Below are the code and all the weights of a small trained network. Each question names an input and a class and asks about switching units off, where a switched-off unit gives its printed mean instead of its output.

import numpy as np


def w(rows, s, z=0):
    codes = np.array(rows[::2]) - 128.0
    scale = np.full(codes.shape[1], s)
    scale[-1] = z or s
    return codes * scale


def f(y):
    return np.maximum(y, 0)


def log_softmax(a):
    a = a - a.max(-1, keepdims=True)
    return a - np.log(np.exp(a).sum(-1, keepdims=True))


def net(x, mask):
    res = np.array(x, float).reshape(1, 4) / 4 @ E
    y = f(res @ A[0][:, :-1].T + A[0][:, -1])
    res = res + np.where(mask, y, B[0][:, -1]) @ B[0][:, :-1]
    return log_softmax(res[-1] @ U[:, :-1].T + U[:, -1])


A, B = {}, {}
E = w([
[49,202,129,129,127],'x0',
[140,149,19,163,133],'x1',
[108,117,132,146,247],'x2',
[96,106,114,121,124],'x3',
],0.014)
A[0] = w([
[100,149,153,135,159,59],'n0',
[157,74,101,139,104,227],'n1',
[129,124,184,98,69,219],'n2',
[116,115,191,114,59,227],'n3',
[162,176,39,135,43,122],'n4',
[148,107,117,111,86,172],'n5',
[90,209,91,140,85,129],'n6',
[161,58,163,150,163,144],'n7',
[36,252,144,132,124,134],'n8',
[116,104,206,124,191,176],'n9',
[141,142,52,135,222,26],'n10',
[172,130,115,122,129,157],'n11',
[117,170,107,107,97,137],'n12',
[121,119,183,128,72,189],'n13',
[103,140,168,116,162,85],'n14',
[115,163,96,146,106,119],'n15',
[132,136,76,147,183,11],'n16',
[140,128,82,143,136,160],'n17',
[148,69,176,108,175,253],'n18',
],0.02,0.0049)
B[0] = w([
[80,144,193,122,151,161],'n0',
[159,96,197,188,88,187],'n1',
[128,195,44,170,90,202],'n2',
[156,232,99,185,126,209],'n3',
[184,35,159,57,161,222],'n4',
[151,107,185,154,108,170],'n5',
[219,124,86,63,163,206],'n6',
[152,110,44,125,179,197],'n7',
[14,208,137,3,162,251],'n8',
[61,59,110,108,196,213],'n9',
[172,228,68,192,94,216],'n10',
[121,113,124,155,80,157],'n11',
[180,118,104,108,141,169],'n12',
[153,200,93,162,121,190],'n13',
[86,133,213,107,154,169],'n14',
[171,112,108,88,126,168],'n15',
[122,201,87,148,111,181],'n16',
[179,138,171,165,108,172],'n17',
[99,88,47,143,207,213],'n18',
],0.031,0.022)
U = w([
[148,123,93,242,53,213],'0',
[145,44,92,65,178,253],'1',
[121,227,125,105,73,38],'2',
[17,89,170,103,141,33],'3',
[184,1,185,171,33,26],'4',
],0.0097,0.0026)

Each question gives the input, the list of numbers given to net, and the class t.
The units are the neurons (one row each of A and B). Each row of codes is followed by its name. A weight is (code - 128) times the scale printed after its matrix; where a second scale follows, it is the last column's (A, B and U).
mask holds one flag per neuron, in row order. A switched-off neuron (its flag False) gives its mean, the last column of its row in B, instead of its output. The means were averaged over made-up inputs and are rounded, as every weight is.
A unit's drop is (log p(t) with every unit on - log p(t) with that unit switched off) / (log p(t) with every unit on - log p(t) with every unit switched off).
unit that matters most: the unit with the biggest drop
top k neurons: the k neurons with the biggest drops, biggest first
drop when u is switched off: that unit's drop, to one decimal
input [8,7,-2,6], class 1: unit that matters most	n4
input [1,-1,8,-6], class 3: top 3 neurons	n6, n4, n9
input [5,1,-1,-8], class 1: top 2 neurons	n10, n3
input [-2,1,3,-8], class 0: top 3 neurons	n8, n4, n6
input [1,-1,6,-3], class 3: top 2 neurons	n6, n4
input [3,3,0,1], class 1: top 2 neurons	n3, n2
input [1,-5,5,5], class 3: top 3 neurons	n6, n4, n14
input [4,1,-4,-8], class 1: top 2 neurons	n4, n10
input [-8,1,-7,-8], class 4: top 2 neurons	n4, n10
input [-2,-4,0,0], class 0: top 3 neurons	n8, n4, n6
input [-1,-1,-1,-5], class 0: drop when n8 is switched off	1.0
input [7,-2,1,-3], class 3: drop when n10 is switched off	0.4
input [-2,-7,2,2], class 1: drop when n9 is switched off	0.6
input [6,0,6,6], class 3: unit that matters most	n3
input [-1,-8,-7,-3], class 0: drop when n8 is switched off	0.7
